Each row, then one of two labels for whether it has a hidden trait; a new part has new ones
In the rows, zero is written as 128.
[ 53 183 197  40  87  95 120 121  91 110 121 137 131 124 129 128 136 128
 127 137 128 127 217 125 124 124 126 128 124 125 133 130 128 130 133 132
 128 131 126 129 130 129 127 124 126 131 132 125 136 141 131 124 129 131
 129 131 123 144 118 170] -> U
[100 137 142 146 117 113 127 160  28  36  53 242  80  83 173 118 170 125
 137 166 135 125 107 119 107 112 115 146  97 122 160 128 123 138 159 147
 127 153 116 136 143 129 132 112 108 124 150 137 169 207 135 101 124 140
 130 132 119 168 134 125] -> U
[111 129 129 131 128 129 136 116 123 124 123 143 102  95 206  68  14  91
  61 100 140 129 100 131 125 124 126 127 126 128 130 128 128 129 130 128
 127 131 127 130 129 127 127 126 125 128 130 129 134 131 128 126 129 129
 128 130 127 133 128 127] -> U
[105 131 136 148 127 135 133 134 106 116 123 143 132 114 146 125 153 128
 132 153 132 122 179 121 114 117  95 140 108 123 148 129 125 134 148 139
 128 145 121 137 137 130 127 118 121 151 161 100 100 129  55 178  62 161
 140 132 119 158 131 123] -> U
[107 129 130 129 127 130 127  90 127 126 128 130 126 127 124 128 130 129
 128 127 134 139 138 139 113  67 128 212 209 194  56 182 137 135 123 136
 128 128 128 128 129 129 128 126 127 128 128 128 129 129 128 126 127 129
 129 131 130 131 128 127] -> C
[108 127 129 129 128 132   4 108 128 126 126 131 127 126 132 129 131 127
 130 132 129 130 166 127 126 125 127 130 126 129 129 133 131 140  92  85
 173   1  68  29 111 144 119 127 128 126 131 128 132 128 130 126 128 127
 128 167 128 131 129 129] -> C
[113 122 119 108 129 120 130  88 148 143 135 111 124 141 110 131 102 128
 125 102 124 148 113 136 142 141 136 115 151 135  93 166 158 171   9  48
 167  41 118  98 117 127 124 141 140 132 114 121  99 126 123 143 130 119
 126 141 135 102 124 133] -> C
[110 126 125 117 128 125 113  22 137 136 129 122 121 127 150  97  18  83
   9  37 175 125 171 150 130 130 131 123 136 130 119 129 129 126 117 123
 128 117 132 125 124 129 127 134 135 130 123 126 114 123 126 137 128 125
 127 131 131 115 127 130] -> C
[102 132 134 142 128 134 121  97 116 118 122 142 131 118 138 124 149 128
 129 147 130 116 152 123 118 120  54 138 115 125 142 129 126 133 143 137
 128 137 124 132 132 136 102 145 172 255 189  88 110 130 103 130 121 136
 130 132 125 149 130 125] -> C
[108 128 125 125 127 125 143 148 130 131 128 127 127 129 128 130 125 129
 127 121 128 124  86 130 130 131  98 128 130 128 126 127 128 128 127 126
 128 124 130 126 127 128 127 131 136 157 148  90  66 126  51 193  72 149
 136 131 125 127 127 128] -> C
[  1 197 184  82 117 122 127 139 118 121 125 134 129 122 133 127 133 126
 128 135 127 127 136 127 125 123 127 130 122 128 132 128 128 130 133 132
 128 130 126 129 130 128 127 125 125 128 130 129 134 131 127 125 127 133
 135 131 107 178  97 217] -> U
[108 129 133 130 127 126 144  73 114 106  96 204  47  60 221  90  92 119
 119 134 129 131 156 127 125 126 126 129 126 128 132 129 128 130 129 127
 128 129 127 131 129 129 127 125 128 129 130 128 134 149 130 124 127 128
 128 131 126 133 128 126] -> U
[107 135 137 149 127 137 141 170 104 115 121 144 133 113 146 123 157 128
 129 154 130 118 115 122 114 118  96 140 109 124 151 130 124 135 150 142
 129 140 113  99 115 179  30 168 173 206 162 126 153 130 132 112 123 137
 129 136 123 155 131 122] -> C
[  2 172 157 123 126 130 118 172 115 121 125 137 131 118 137 126 149 128
 129 141 131 118 192 125 120 122 124 132 115 125 139 130 126 132 146 134
 129 136 123 131 134 129 127 121 123 128 132 132 145 126 130 122 119 148
 150 131  85 218  91 203] -> U
[100 140 152 107  96  83 131 120  22  46  77 187 115 111 147 124 157 127
 132 157 133 115 228 121 113 115 120 142 106 124 148 129 125 135 149 138
 128 143 119 133 138 131 128 116 113 129 142 134 157 199 132 112 124 138
 129 133 120 155 131 126] -> U
